Below are the code and all the weights of a small trained network. Each question names an input and a class and asks about switching units off, where a switched-off unit gives its printed mean instead of its output.

import numpy as np


def w(rows, s, z=0):
    codes = np.array(rows[::2]) - 128.0
    scale = np.full(codes.shape[1], s)
    scale[-1] = z or s
    return codes * scale


def norm(h):
    return h / np.sqrt((h * h).mean(-1, keepdims=True) + 1e-5)


def f(y):
    return y / 2 * (1 + np.tanh(0.7978845608 * (y + 0.044715 * y**3)))


def log_softmax(a):
    a = a - a.max(-1, keepdims=True)
    return a - np.log(np.exp(a).sum(-1, keepdims=True))


def net(x, mask):
    res = np.array(x, float).reshape(1, 7) / 4 @ E
    u = 0
    for l in range(2):
        y = f(norm(res) @ A[l][:, :-1].T + A[l][:, -1])
        res = res + np.where(mask[u : u + 14], y, B[l][:, -1]) @ B[l][:, :-1]
        u += 14
    return log_softmax(norm(res)[-1] @ U[:, :-1].T + U[:, -1])


A, B = {}, {}
E = w([
[102,207,138,87,145,175],'x0',
[121,209,188,66,183,14],'x1',
[148,120,56,18,44,157],'x2',
[246,161,191,87,114,193],'x3',
[132,100,111,128,168,94],'x4',
[199,145,41,216,166,112],'x5',
[65,195,162,164,3,80],'x6',
],0.0018)
A[0] = w([
[242,104,80,129,146,192,161],'L0N0',
[105,133,129,3,137,66,28],'L0N1',
[128,106,147,77,142,93,15],'L0N2',
[101,153,157,181,147,60,40],'L0N3',
[146,57,94,105,140,124,23],'L0N4',
[125,121,137,131,131,132,133],'L0N5',
[161,124,164,88,38,146,87],'L0N6',
[37,109,134,159,57,99,8],'L0N7',
[159,127,137,168,211,67,26],'L0N8',
[108,210,142,135,121,153,87],'L0N9',
[126,129,125,152,126,100,78],'L0N10',
[174,168,181,94,68,100,43],'L0N11',
[119,92,136,217,146,47,84],'L0N12',
[169,107,249,77,183,122,102],'L0N13',
],0.0079,0.0017)
B[0] = w([
[215,73,170,162,75,194,255],'L0N0',
[177,177,48,36,113,60,226],'L0N1',
[124,108,101,109,163,84,139],'L0N2',
[195,133,111,212,200,117,185],'L0N3',
[106,215,104,142,138,176,160],'L0N4',
[136,132,120,126,116,140,130],'L0N5',
[102,138,35,200,59,134,208],'L0N6',
[86,2,199,73,98,147,202],'L0N7',
[8,114,47,142,53,172,200],'L0N8',
[68,191,190,135,112,173,152],'L0N9',
[134,111,133,142,146,94,125],'L0N10',
[127,206,158,152,39,102,180],'L0N11',
[172,98,160,208,95,39,213],'L0N12',
[150,108,188,87,226,162,230],'L0N13',
],0.0091,0.0035)
A[1] = w([
[147,181,168,125,206,231,89],'L1N0',
[153,157,47,145,154,122,81],'L1N1',
[118,254,68,98,91,125,72],'L1N2',
[134,112,36,165,117,228,76],'L1N3',
[164,126,210,144,135,52,121],'L1N4',
[217,143,132,99,214,210,59],'L1N5',
[112,148,118,123,112,139,116],'L1N6',
[114,126,72,29,206,87,4],'L1N7',
[228,161,121,135,143,86,124],'L1N8',
[110,113,92,117,92,73,109],'L1N9',
[115,166,112,45,191,119,72],'L1N10',
[76,210,84,207,198,46,70],'L1N11',
[148,203,103,63,58,134,86],'L1N12',
[124,161,159,173,77,168,124],'L1N13',
],0.0078,0.0023)
B[1] = w([
[174,153,159,160,171,224,208],'L1N0',
[145,130,97,91,57,190,146],'L1N1',
[161,195,168,120,18,96,226],'L1N2',
[180,82,148,173,145,67,252],'L1N3',
[193,121,47,164,132,154,183],'L1N4',
[100,204,175,106,175,184,238],'L1N5',
[118,114,169,110,151,110,130],'L1N6',
[171,78,53,32,192,61,189],'L1N7',
[4,103,153,105,113,128,178],'L1N8',
[146,141,155,131,180,160,178],'L1N9',
[174,72,117,78,135,47,175],'L1N10',
[39,203,68,143,182,139,200],'L1N11',
[160,183,221,201,150,87,239],'L1N12',
[107,89,112,69,201,91,213],'L1N13',
],0.014,0.0031)
U = w([
[96,158,77,93,102,149,35],'0',
[35,180,33,179,182,122,140],'1',
[9,77,153,76,73,172,107],'2',
[157,130,77,6,181,67,144],'3',
[150,210,188,110,53,67,154],'4',
[166,25,117,198,104,113,171],'5',
[103,145,91,81,104,167,3],'6',
[167,154,190,125,202,234,160],'7',
],0.011,0.0075)

Each question gives the input, the list of numbers given to net, and the class t.
The units are the neurons (one row each of A and B). Each row of codes is followed by its name. A weight is (code - 128) times the scale printed after its matrix; where a second scale follows, it is the last column's (A, B and U).
mask holds one flag per neuron, layer by layer. A switched-off neuron (its flag False) gives its mean, the last column of its row in B, instead of its output. The means were averaged over made-up inputs and are rounded, as every weight is.
A unit's drop is (log p(t) with every unit on - log p(t) with that unit switched off) / (log p(t) with every unit on - log p(t) with every unit switched off).
The circuit of an input: a set's keep is (log p(t) with only the set's units on - log p(t) with every unit switched off) / (log p(t) with every unit on - log p(t) with every unit switched off). Starting from the 12 units with the biggest drops (on a tie, the unit counted first), units are removed one at a time, each time the one whose removal leaves the highest keep (on an exact tie, the one counted first), for as long as the keep stays at least 0.8.
circuit, biggest first: the units of the circuit, biggest drop first
most important unit: the unit with the biggest drop
k most important neurons: the k neurons with the biggest drops, biggest first
k most important neurons of layer l: the k neurons of layer l with the biggest drops, biggest first
input [0,-4,-7,4,-2,-4,5], class 5: circuit, biggest first	L1N5
input [5,-2,-6,0,-7,4,6], class 1: 2 most important neurons of layer 0	L0N0; L0N13
input [-4,7,-4,-1,8,-7,8], class 5: 2 most important neurons	L0N7; L1N4
input [-2,7,-7,-7,-5,-8,-6], class 3: 2 most important neurons of layer 1	L1N7; L1N10
input [4,-6,8,4,-6,-5,-7], class 5: 3 most important neurons	L0N6; L1N3; L0N13
input [-4,-1,-6,-6,0,-1,-8], class 1: circuit, biggest first	L1N11; L0N7
input [6,2,-2,-3,-3,0,-4], class 3: circuit, biggest first	L0N0; L1N7
input [-6,3,7,7,0,8,2], class 5: 2 most important neurons	L0N0; L0N1
input [-8,7,-3,3,-5,-8,3], class 3: 2 most important neurons	L0N13; L0N0
input [0,-5,1,-7,3,-6,-6], class 3: 4 most important neurons	L0N0; L0N6; L0N8; L0N3
input [0,3,-8,-3,1,-1,3], class 1: 2 most important neurons of layer 1	L1N11; L1N3
input [6,-6,5,2,6,1,8], class 5: 2 most important neurons	L0N1; L0N6
input [-6,-6,8,-3,4,-1,-3], class 7: 3 most important neurons of layer 0	L0N4; L0N8; L0N12
input [-5,7,0,4,6,-1,3], class 3: circuit, biggest first	L0N1
input [-2,-1,-4,-5,7,7,5], class 1: 4 most important neurons	L0N0; L1N11; L0N3; L1N3
input [-6,4,5,3,0,3,-4], class 7: 2 most important neurons	L0N0; L1N5
input [7,7,-4,-8,3,4,8], class 1: 2 most important neurons	L1N11; L0N0
input [1,-3,5,-4,7,3,-2], class 7: 3 most important neurons	L0N6; L0N8; L1N5
input [-6,-3,-1,-5,-1,-8,1], class 2: 2 most important neurons	L0N7; L1N3
input [-5,-6,-1,6,-7,-1,8], class 5: most important unit	L0N1
input [-7,7,-6,-5,-4,-5,0], class 5: 2 most important neurons of layer 1	L1N5; L1N4
input [-8,8,0,5,-7,3,-2], class 7: 2 most important neurons	L0N13; L1N0
input [-3,-2,-8,2,8,1,2], class 1: 2 most important neurons of layer 0	L0N0; L0N7
